(in the rows, 128 means zero)
Each row is followed by its class number. Each block has new classes, again numbered from 0 up, in any order.
[142 101 156 150 117 154 103 109 118 120 136 138 138 125 151 114 165 140
 126 121 151 108 101 132 114 121 146 132 135 135 120 104 159 154 157 110]
10
[130 158 113  80 115 116 216 127  66 179 126 174 123 114 164 140 175 118
 120 153 112 168 126 121 152  96 124 122 103 116 112  97  80 154 149 110]
1
[146 103 159 148 124 155 110 110 119 120 134 142 140 123 152 115 168 143
 123 117 154 105  93 130 115 121 141 132 142 134 118  99 162 150 165 111]
10
[137  98 163 155 119 143 109 101 132 113 119 140 137 128 139 121 164 136
 118 131 148 113  87 127 123 126 144 132 144 131 121  97 153 164 152 111]
0
[138  98 153 157 117 145 116 107 123 124 124 146 135 120 143 117 166 141
 121 126 141 114  87 130 113 127 155 126 131 134 119  95 154 156 152 115]
6
[198 119 110 151 116 168 134 123 117 109 146 118 121 121  81 130 128 138
 171 139 127  84 153 165 132  79 131 123 152  84 118 200 165 148  74 119]
9
[146  95 165 160 125 148 107  97 128 119 127 137 135 123 147 116 169 139
 125 128 149 114  85 132 118 122 151 129 137 130 122  98 161 161 156 112]
0
[169 178 108 123 104 168  90 158  99 148 134 168 144 156 205 129 163 143
 111 108 131 100  71 147 106  76  82 141 178 108 119 151 180 117 132  73]
9
[148 106 156 155 124 156 112 114 115 121 135 140 141 121 148 115 163 138
 130 123 151 106  88 131 119 120 148 131 139 132 117 103 178 153 152 113]
7
[147 102 161 161 123 152 111 110 116 123 123 135 138 123 148 113 166 136
 132 123 153 103  83 133 110 124 148 124 139 140 125 106 162 160 159 116]
3
[158  95 157  94 178 174 204 157 146 146 136 141 146 111 107 159 109 118
 171 132  95  88 122  93 186 109  96 184 153 123 178 117 187  54 112 134]
5
[139 102 156 158 120 146 112 113 123 124 124 145 137 121 144 114 162 141
 124 124 141 114  88 131 116 126 153 122 129 130 118 104 160 150 150 113]
6
[138 101 159 145 133 156 119 111 132 122 136 131 138 123 148 116 175 139
 125 118 150 110  78 121 114 122 155 125 139 129 123  97 170 150 159 107]
4
[138 102 161 153 125 152 111 105 133 115 123 141 140 127 146 114 173 144
 119 119 152 104  86 133 112 128 145 136 136 126 118 101 160 149 163 114]
8
[167 156  60 124  90 141 158 163  33 117 106 252 148 112 114 153 132 140
 145 173 100 118 105 155 194 111 115 125 146 139 117 148 122 162 148  96]
6
[141 105 160 150 131 155 117 105 122 123 131 139 140 125 147 113 173 144
 125 117 144 107  79 126 115 121 154 127 135 123 116  98 172 147 158 110]
4
[137 103 160 153 128 150 112  99 120 125 119 138 137 128 147 113 159 135
 130 125 152 108  86 126 114 130 151 129 135 134 128 108 162 163 164 116]
3
[139 143  90  82  85 186 189  75 116 138 102 147 155 129  96 118 147 127
 166 137 110 118  96 160 143 106 111 155 134 124 110 163 175  85 113 145]
2
[151 140 112  78 137 177 210 177  66 121 144 101 143 131 101 120 130 119
 169 136 133  39  97 162  84  59  96 149 170 177 123 115 116  81  71 131]
2
[215 115 121  98 124 184 183 135  95 100 122 131 156 123  83 132 168 156
 155 126 113  50  95 175 135  84  92 170 182 101  81 164 162 113  67 135]
3
[209 137 111  98 136 181 142 131 120 126 191 164 139 107 142 149 173 158
 163 151 158  73 103 142 145  89  84 171 223 114 105 125 129 116 155 112]
3
[224 122 150 150 126 144 150 125  31 111 161 175 130 113 126 147 168 137
 144 111 113 114  64 139 130 100  93 115 158 115 107 144 172 179 108 102]
10
[209  93 112  85 105 167 129 110 119 115 160 171 142 122 136 167 160 146
 132 138 132  62 117 124 165  86  96 182 202 120 132 133 124 133 120 116]
10
[173 104 150 106 124 127 200  97 194 102 113 179 139  97 122 148 187 122
 110 138 144 154  67 109 149 131 100 144 189  89  91  98 161 146 161 124]
0
[158 136 157  86 157 147 165 112  58 104 114 202 158 122 123 129 152 158
 142 129 138  82  63 142 162 114 114 149 154  81 123 143 162 129 153  83]
8
[146 102 164 155 133 151 109 115 117 125 122 145 137 125 150 116 158 140
 127 123 147 101  82 128 114 129 151 131 137 132 128 108 159 165 153 114]
3
[141 101 164 150 124 152 113 109 122 114 128 137 143 128 149 119 163 143
 122 126 145 102  87 129 110 123 148 132 140 128 124 103 164 157 151 107]
11
[140 106 152 148 132 155 104 107 124 119 126 134 144 128 144 116 165 145
 125 123 155 103  93 132 117 123 144 127 138 130 128 105 162 151 167 112]
12
[140  98 161 150 134 158 115 102 128 120 135 138 139 123 146 120 176 142
 126 121 147 103  82 118 122 122 156 128 139 128 126  98 171 151 163 108]
4
[188 188 161 151 161 139 200 141  59  86 132 180 146  98 107 122 149 144
 156 124 129  93  66 162 113  95  80 117 141 114 117 103 164 134 163  99]
0
[203 161 139 122 201 163 183 128  94  79 165 120 115  77  82 169 169 148
 144 122 166  92  87 105 135 110  70 140 219  79  90 133 193 119 147 104]
7
[215 144  55 129  77 163 160 165 126 129 100 147 126 101 168 119 205 121
 125 122 152 136  62 171  99  75  92 121 196 123  65 144 149 111 140 114]
3
[195 138 116 137  73 140 139 159  59 119 175 177 157 133 149 135 124 144
 135 135 102  97 150 171 107  50 121 140 143 153  86  80 158 164  83 100]
10
[150 103 160 150 127 154 108 104 128 125 126 138 137 126 149 114 169 141
 121 119 149 107  85 133 114 124 148 135 145 127 117  99 165 147 154 115]
5
[135 106 164 150 128 156 111 105 122 124 130 142 146 124 145 117 168 143
 127 126 150 108  90 137 117 129 151 125 137 128 119 102 165 152 163 108]
2
[175 143 130 114 187 190 151 102 104 117 156 134 128 135 108 169 184 162
 146 146 150  83 111 118 142  95  79 162 185  99  93 115 169 140 173 116]
2
[143  98 163 152 127 157 116 111 132 116 133 140 145 125 144 118 176 146
 124 123 145 100  89 131 124 120 152 123 141 123 129 102 171 150 161 108]
4
[184 137 116  89 105 124 175 128  74 119 180 156 149 115 166 169 178 116
 127 157 110  76 165 119 155  55  84 176 184 115  97  94 109 110 122  79]
7
[190 135  86  85 110 137 155 141 163 110 120 131 144 119 134 141 120 109
 146 170 127 136 109 149 122 137  66 211 167  96 126  75 113 115 150 110]
2
[146 164 142 113 162 167 176 118  76 124 153 123 158 134  88 122 147 144
 178 104 125  92  85 135 162 126  92 138 148 120 137 146 114 142 158  97]
12
[137  94 134 154 166 142 140 121  97 101 119 178 110 158 114 137 150 140
 178 158 147  68 162 133 151  54 110 137 112  83 123 160 151 110 186 107]
8
[149 153  84 117 108 136 185  90  35 130 138 144 144 118 135 150 189 125
 119 157 106 153 179 138 178 100 122 104 134  84  96 131 127 178 191  66]
11
[147 109 161 157 131 154 112  96 125 122 132 138 141 128 140 119 167 136
 130 117 156 100  86 125 118 124 146 130 139 135 126 108 175 155 164 110]
9
[143 101 159 153 132 153 119 104 125 123 130 139 137 116 139 118 175 137
 130 125 155 111  86 126 122 128 153 137 138 134 120 103 169 154 164 112]
1
[149 102 160 158 125 146 116 108 122 120 130 142 140 121 142 116 171 137
 128 120 148 108  90 134 117 125 146 140 131 134 119  99 166 151 162 113]
1
[184 117 126  82 126 166 149  45 116  97 196 152 140 126 111 159 184 149
 151 129 179  83  83 118 136  95  85 173 236 135 106  94 158 125 182 108]
5
[182 100 152 141 140 148 200  76  33 115 125 122 140  75  76 122 169 109
 139 115 123  88 127  90 178 132 132 106  99  78  98 124 156 133 192 115]
6
[141 103 159 159 121 149 114 105 121 124 128 142 137 123 143 117 166 141
 121 123 144 105  87 125 114 121 151 121 137 134 116 100 160 156 154 116]
6
[141 103 156 153 118 155 114 100 128 120 122 138 140 118 145 112 174 141
 122 122 151 106  93 132 117 126 151 132 132 123 116 105 160 144 163 117]
8
[145 109 153 153 123 154 115 103 125 116 129 134 143 124 141 116 162 140
 127 119 154 108  91 133 118 118 150 130 144 132 115 103 181 156 153 114]
7
[149 105 159 145 131 154 108  99 118 127 124 144 138 131 147 115 167 139
 126 124 148 109  81 129 122 128 145 139 144 124 113 101 164 153 158 113]
5
[224 110 117 130 125 178 174 175  87 151 167 151 143 122 142 155 194 135
 132 114 136  99 111 118 166  66  78 114 179 114  85 116 175 137 160 112]
9
[137 103 163 151 127 151 117 100 122 121 121 140 137 127 149 118 166 145
 124 125 147 112  85 126 112 121 153 129 138 123 116 104 167 157 154 108]
11
[152 178 167 109 130 153 173  50  91  97  98 119 161 115  78 141 179 153
 116 174 145  79 132 137 161 111 119 147 183  72  81 122 155 189 128  99]
1
[141 103 166 160 122 150  99 111 126 120 134 145 141 127 152 117 163 141
 120 127 144 111  89 131 119 123 144 128 140 133 119  98 170 154 154 111]
0
[151 137 185 108 149 124 185 107 111 107 145 141 161 155 137 151 137 107
 140 151 100  72 128 118 150  76  74 163 178  96 163 111 135 145 126  69]
0
[137 101 155 150 129 152 109 101 122 119 127 132 143 123 140 114 168 140
 126 114 156 111  84 126 118 130 150 119 131 133 135 107 162 157 171 108]
12
[142 104 155 155 126 153 110 103 121 115 125 135 139 122 148 118 164 135
 129 126 148 103  90 129 114 119 152 141 139 133 122 103 177 151 145 110]
7
[152 105 157 152 126 155 106 116 114 124 134 144 137 128 148 113 167 144
 123 117 148 105  86 136 113 120 147 130 141 129 114  99 164 153 156 111]
5
[138 107 167 153 127 150 107  98 118 115 123 141 140 128 150 121 166 147
 124 127 150 105  89 126 114 122 151 131 133 127 124 101 164 160 164 104]
11
[177 163 173 152 151 148 200 119  62 116 106 162 152 109 111 140 196 154
 130 107 139 107  60 122 143  92  78 110 172 101  76  93 184 139 167 100]
12
[166 161 141 105 177 199 148 115 108 117 124 116 129 116  86 130 176 170
 135 104 184  45 110  93 165 112  79 136 118  82 100 132 128 107 236 151]
8
[147 166 214 107 124 117 229  71  91 107 161 147 171  87 107 134 186 147
 115 112 113 131 102 127 128 107 108 127 181  83  34  92 216 109  79 110]
7
[183 112 116  74 115 126 180 122  99  89 136 149 139 123 112 131 164 123
 122 162 152  86 157 133 138  90  82 153 156  69  65 109 108 136 165 115]
10
[141 113 151 151 124 153 109 112 125 119 130 136 138 125 149 117 164 140
 128 122 152 107  92 131 116 118 146 136 139 131 113 104 170 150 150 113]
7
[141  92 154 147 121 157 111 109 115 124 124 140 134 125 147 116 164 136
 133 126 156 112  92 126 122 118 149 129 138 136 122 108 166 154 155 110]
10
[203  75 196 157 136 122 153 106 124  83 138 155 126 112 106 144 204 124
 151 145 138  94  74 117 156 125  89 156 199  44  84 154 133 170 112  92]
7
[142 104 155 151 118 153 112 106 108 120 131 141 137 121 147 111 163 139
 128 119 151 108  96 131 113 120 147 130 134 134 116 102 161 151 159 110]
10
[143  98 154 154 120 147 113  98 125 124 128 144 139 124 141 118 165 140
 126 126 145 115  86 127 123 132 147 127 137 129 120 101 158 155 163 115]
6
[147 101 160 154 127 153 114 114 125 119 132 138 141 125 146 115 171 141
 131 122 145 100  83 129 117 116 152 126 135 130 121 100 167 146 154 111]
4
[143 101 158 158 125 147 118  94 134 119 123 139 136 120 137 118 170 134
 128 123 149 111  88 127 117 129 149 145 132 133 121 101 166 155 161 115]
1
[157 139 155 105 145 139 157 102 143  91 118 131 156 157  95 175 156 152
 144 161 127  67 130 118 174  86  92 180 176 117 131  94 112 172 130  98]
4
[140 101 169 157 132 151 111  95 125 120 129 136 139 125 144 114 167 138
 124 125 149 112  88 126 123 126 145 127 135 126 121  98 166 154 168 113]
0
[144  98 167 152 132 158 115 103 128 120 129 142 140 124 144 119 180 146
 128 124 146 103  76 124 124 122 155 127 138 124 123 103 171 154 156 110]
4
[146 106 154 147 125 153 116 104 133 118 127 144 140 116 146 115 171 149
 120 118 151 106  90 136 114 125 151 140 138 123 111  98 157 141 159 118]
8
[163 124 177  94 139 110 232  85 116 126 143 162 149 116 135 155 158 115
 121 151 116 120 111 103 133  72 115 157 222  93  52  78 182 139  71 106]
7
[179 143 104 135 112 146 184 146  89 114 134 165 148 126 105 113 158 133
 151 150 128 111 130 152 141  96  77 135 148  91  44  97 154 106 176 133]
4
[172 117  94  65 102 150 145  91  72 108 135 123 154 136 136 158 210 129
 126 161 162  88 122 132 180  87  88 157 212 114  92 129 113 134 166  77]
8
[207 164 110 144  91 163 218  94 128 128  99 120 146  73  87 140 170 110
 152 143 138 163 104 117 174 110 102 122 183 106  69 103 170 165 155 118]
10
[143 107 158 153 119 150 111  95 132 121 132 139 142 128 142 119 168 139
 126 122 152 101  96 132 114 123 147 134 140 135 121 106 170 149 152 115]
9

A new block, with new classes numbered from 0.
[144 198 151 117 113  66 112 118 161 113 172 108 170 131 127 151  95 135
 157 128  85 137 141 134  82 152 142  67  49 148 174 143 109 121 205 118]
0
[120  96 105 144 120 148 143 131 140 147 131 112 102  93 130 120 114 127
 107 152 144 132 109 132 163 111 124 143 129 112  95 110 130 133 103 150]
6
[129 131 129 134 171  91 159 103 153 132 144 129 124 149 158 149 107 129
 137 154 106 120  92 122  97 154 131 120 148 112 135 154 142 113 131 135]
7
[140 123 109 120 102 150  98 157  56 146 136 133 121 116 132 123 156 141
 104 102 127 138 115 107 156 112 167 147 134 118 124 126 112 126 129 130]
7
[135 137 104  97 115 129 114 150  99 123 133 128 142 158  91 128 136 127
 108 122 110 153 177 106 147 122 157 114  98 137 138 114  97 130 145  92]
4
[134  85  83 140 171  96 166 109 134 119 138  96  98 146 172 136 132 133
 102 152  95 111  96 105 128 161 134 137 164  84 114 137 159 119  96 128]
2
[132 226 180 107 166  82 101 110 210 126 160 166 148 148 135 139 109 101
 149 135 152 152  94 139  48 163 122 114 126 181 142 204 140  75 210 140]
8
[126 161 129 103 148 122 137 141 120 136 142 159 132 142 135 126 133 130
 105 134 143 157  99 117 121 138 163 121 134 161 117 136 117 106 139 117]
4
[151 140  94 143 118 177 105 144 143 170 119 185  72 112 109 113 151 112
 145 144 196 145 142 138 137 101 146 136 150 133  90 145 125 116  83 165]
2
[152 147 109 134 168  70 138 104 168 120 159 117 117 139 168 156 134 123
 135 154 102 126 103 123 101 162 130 109 148 104 125 179 156 109 148 138]
3
[162 151 115 139 144  98 129 105 163 123 161 117 123 122 142 152 114 137
 142 156 106 121 125 124  96 143 138 113 126 116 134 142 151 120 140 138]
0
[ 74  43 142 127 169 128 213 121  92 118 113  92 141 139 167 115  96 140
  56 135 121 114  44 103 167 141 114 166 152 110 103  89 135 139  88 117]
9
[161 179  83 129 140 122 114 118 173 144 145 188  97 154 118 139 138 131
 175 156 142 157 162 136 106 123 160  98 113 126 124 154 120  99 105 137]
2
[203 244  88 114  77 141  14 157  98 180 187 202  95  79 154 137 204 143
 156 117 161 166 146 129 120 111 209 114 117 151 125 192 129  77 177 166]
2
[111 110 151 124 141 149 156 126 125 130  97 150 129 172 123 116 118 119
 138 121 143 130 124 120 118 129 121 144 149 131 127 130 118 135  93 119]
4
[128 105 117 140 200 113 169 104 141 126 128 134 111 151 169 129 130 134
 104 153 128 111  59 108 109 152 131 170 202 110  97 154 180 109  99 133]
8
[162 133 110 150 101 125 107 126 140 140 155 111 114  79 131 140 120 137
 148 147 119 126 135 139 134 118 134 118 109 110 117 120 140 138 139 153]
3
[122 111 123 126 137 105 153 124 144 122 139 102 133 131 132 141 111 125
 120 143 102 132 121 119 139 140 121 124 119 115 123 129 131 129 142 119]
3
[124  76  86 144 115 138 154 130 136 135 126 103 107 100 117 129  98 131
 107 161 127 134 134 129 176 114 120 132 102  93 103  92 120 142  96 135]
9
[137 125 117 145  81 187  91 162  81 172 127 150  90  54 130 108 140 138
 119 113 180 132 110 140 176  85 154 159 133 123  96 123 122 123 108 168]
8
[115  67 156 153 148 113 194  90 204 103  96 103 133 165 108 134  54 121
 179 152  94 103 160 140  89 137  68 130 122 106 145 101 130 157  80 123]
7
[101  35 133 153 152 108 213  85 173  88  92  63 132 171 143 133  70 123
 141 140  73  92 137 121 115 151  65 148 143  85 138 124 140 168  78 114]
1
[ 81 126 207 130 174  78 212  91 219  89 113  98 178 184 124 129  42 105
 162 153  98 124 107 137  51 180  43 116 114 143 154 148 126 141 154 113]
4
[107  80  73 119 152 137 169 141 103 114 125 108 120 156 113 129 120 138
  71 151 123 149 130 115 176 126 147 126 113 113 102  86 120 132  86 103]
5
[119 145 132 121 113 169 104 154  90 163 150 151 103  80 150 110 155 121
  82 137 194 156  65 125 156 122 129 157 145 146  90 141 141  98 136 168]
5
[139 111 115 138 128  80 177  98 172  93 128  87 136 141 139 142  84 143
 150 137  70 121 147 137 108 144 113 108 106 117 145 124 124 148 111 115]
1
[ 93 106 142 139 146 196 160 156 151 168  87 180  89 114 114  94 137 104
 111 148 231 156  89 141 161 101 108 170 156 162  54 105 117 118  58 168]
1
[ 92 132 139 101 172 105 178 132 183 108 120 150 159 185  88 131  92 108
 111 156 131 166 150 115 128 141 112 102  88 165 131 114 101 117 138  99]
9
[ 98  47 115 129 171 139 188 139  82 127 104  99 112 147 152 111 137 123
  64 133 138 115  74 101 168 134 127 160 181 103  97 101 135 135  75 113]
4
[126 119  91 127 153 102 167 115 166 114 128 132 124 171  97 141  90 130
 139 155  99 136 160 126 123 131 146  86  91 117 139 111 109 136 106 108]
0
[118  79 138 143 144 121 185 104 145 108  93 102 130 175 140 119 104 130
 147 127 104  96 134 118 109 142 100 152 143 109 134 115 142 147  78 114]
2
[132 122 132 147 194 103 179  89 169 142 152 134 107 131 189 140 111 127
 123 186 142 124  48 132  95 163 110 142 184 111  97 158 187 108 100 163]
5
[ 61  58 146 128 174 134 220 132 138 101  69 105 146 218  87 103  89 103
 101 127 133 121 130 120 131 140  85 139 125 130 130  92 113 158  70  94]
5
[139 203 156 111  81 150  96 155 147 149 125 183 142 134  96 112 142 118
 167 100 166 167 169 138 110 102 140 118  95 184 137 155  88 118 149 132]
6
[111 185 165 120 144 143 124 146 153 168 169 169 128  59 142 109 138 124
  85 171 209 172  38 134 140 116 131 135 137 186  80 122 140  88 153 171]
6
[112 139 187 147 151 108 164 105 222 126 127 135 145 125 125 131  75 115
 173 168 141 130 108 154  87 142  74 118 108 149 118 130 140 134 136 153]
3
[138 189 102 108 160 111  92 154 115 153 184 159 106  89 156 134 169 132
  62 148 161 160  59 118 146 140 182 121 144 153  88 163 145  70 175 149]
8
[144 162  95 130 113 128 120 133 138 137 148 147 121 136 109 139 115 139
 143 144 127 155 148 144 127 123 153  95  83 132 128 134 113 125 128 133]
5
[ 58   4 113 147 130 159 225 135 100 114  82  79 125 140 129 103  65 138
  86 133 119 119  96 142 179 119 111 143 111 101  98  49 106 175  48 112]
5
[174 132  59 141 137 113 129 123 118 147 162 135  92  91 172 148 141 152
 111 156 121 135 100 122 145 125 170 136 157  98 101 158 145 114 116 151]
9
[200 187 103 144  82 161  29 153  91 181 170 162  77  51 160 130 197 123
 143 116 183 135 109 131 124 111 164 136 168 123 114 197 146  98 159 183]
4
[ 96 130 156 117 119 134 143 156 156 119 110 126 154 165  75 109 113 101
 118 110 143 151 155 128 134 121 116 107  81 168 130 110  88 139 138 110]
6
[152 147 161 159 115 117 118 107 174 153 162 112 117  65 157 137  86 129
 161 164 133 117  92 158  97 136 105 124 122 121 121 140 151 131 153 179]
4
[181 201 120 123 101 118  66 135 119 147 164 146 124 105 129 138 162 134
 147 122 130 138 134 121 104 129 155 121 118 138 140 161 138 107 175 147]
0
[156 185  97 119 152 115 102 131 129 161 188 166 103  74 183 139 164 140
  98 163 162 167  48 122 130 136 173 132 160 149  86 176 155  78 155 165]
1
[108  42 124 153 102 179 159 136 118 137  80 112  98 117 101 103 101 113
 137 128 153 114 140 130 160  99  83 172 140  93 108  95 115 156  61 141]
7
[141 147 131 117  63 196  89 175  74 157 111 169 107  94 106 105 160 127
 120  92 187 156 142 130 163  88 157 147 131 156 112 128  94 125 110 135]
4
[115 195 203 106 106 138 108 147 130 132 125 152 181 157 108 117 128 113
 145  97 161 150 132 137  90 135 116 120  87 198 150 143 113 119 184 124]
5
[105  80 115 129 142  95 180 124 110 106 146  70 130 104 173 128  99 153
  75 137  91 121  71 123 159 148 141 123 111 111 117  82 134 126 115 117]
2
[126 117 141 156 166 108 152 109 179 138 137 127 105 124 163 138 116 111
 147 157 137 114  85 136 102 149  99 133 160 106 112 172 159 122 124 163]
3
[100  39 141 162 152 146 207 103 132 136  90 103 102 139 155 115  78 128
 134 146 127  91  84 129 133 131  92 165 171  82 112 115 139 159  48 142]
4
[109  84 144 153 124 114 164 115 161 114 129  83 125 113 144 120  84 123
 135 139 113 106 110 141 120 146  83 118 103 112 123 120 134 143 122 145]
2
[ 76  98 202 134 175 127 201 110 188 111  85 135 156 171 117 108  76 109
 141 133 140 112  98 130  92 144  67 155 150 161 128 123 141 133 113 118]
8
[143 168 139 132 120 140 114 132 169 141 125 158 134 145  93 123 133 117
 157 134 149 145 158 130 108 114 123 127 119 153 128 143 123 128 131 136]
6
[155 121 103 143 119 112 121 127 126 138 157  98 115  83 145 136 121 144
 118 147 112 122  99 125 134 131 147 127 119 107 120 116 147 128 136 141]
0
[124 145 144 125 132 140 112 150 121 134 120 140 127 137 123 118 142 110
 117 106 154 134 120 118 124 131 130 145 142 144 122 159 126 114 146 134]
8
[ 78 116 156 103 144 123 170 144 141 106 116 122 170 159 101 120  96 131
  99 125 124 162 127 123 148 131 125 110  73 173 127  78  88 133 130  98]
1
[188 177 104 137 118 138  91 118 153 151 127 182 109 153 124 136 165 116
 187 133 150 140 172 123  89 118 134 147 160 118 132 183 143 113 122 145]
9
[125  98 106 131 110 165 123 146  87 151 117 137  95  94 138 106 148 120
 103 130 167 129  99 109 164 112 126 164 151 115 103 135 135 124 105 150]
0
[158 200 119 132 172 102 101 119 177 171 194 167  88  83 170 145 138 119
 119 193 171 153  56 141 100 148 150 116 156 135  90 181 160  76 162 184]
4
[118  92 134 116 148  70 166 119 158  67 113  66 178 228  83 149  91 121
 135 110  41 120 198 107 100 161 111  83  75 115 178 108  93 157 141  62]
7
[152 113 116 163 156 109 152  87 191 128 127 126 102 122 151 137  95 126
 176 160 117 101 124 142  83 141  99 140 162  96 120 161 169 128 107 153]
8
[108 109 156 133 139 133 179 115 141 114  82 135 145 211 119 120 103 118
 170 108 121 117 161 128  93 134  99 137 129 129 158 141 115 150  86 110]
5
[153 177 121 106 146 100 129 122 173 115 122 164 158 207  86 140 131 118
 163 131 110 153 196 116  88 138 131 110 103 153 148 149 112 122 148  98]
9
[157 129 114 137  89 145 104 141  64 152 146 117 112  80 177 121 167 146
 109  92 132 120  84 113 149 114 160 157 168 115 122 161 139 125 129 148]
6
[110 151 176 123 126 135 140 127 160 136 108 172 154 167 113 120 112 109
 168 117 150 144 139 131  97 129 104 124 109 154 147 154 108 127 137 129]
9
[120 194 142  99 151  80 140 129 157 124 178 141 149 123 147 138 109 139
 102 155 123 164  91 129 111 156 159  90  86 171 123 130 123  91 173 128]
2
[126 186 157 109 177  94 134  99 201 128 145 176 139 174 148 134 127 106
 163 155 140 145 115 119  60 164 108 118 142 164 141 194 149  83 166 131]
2
[ 94 103 155 122 166 127 174 133 120 145 149 132 118  91 177 122 106 138
  71 154 153 141  18 121 143 141 130 156 164 140  85 123 139 104 116 152]
7
[189 192  86 117 143 107  92 113 130 145 156 179 105 153 154 149 166 132
 159 137 124 144 136 117  86 141 175 113 169 123 135 207 139 101 140 133]
4
[114 115 160 140 180  76 200  80 212 109 127 127 135 164 152 142  65 118
 169 162 104 117  96 139  64 162  83 112 145 124 139 162 138 124 120 132]
7
[121  67 142 144 105 150 149 128  84 120 104  80 131 123 145 105 128 137
 114 105 123  98 108 112 147 124 107 173 144 100 125  95 141 151  90 124]
2
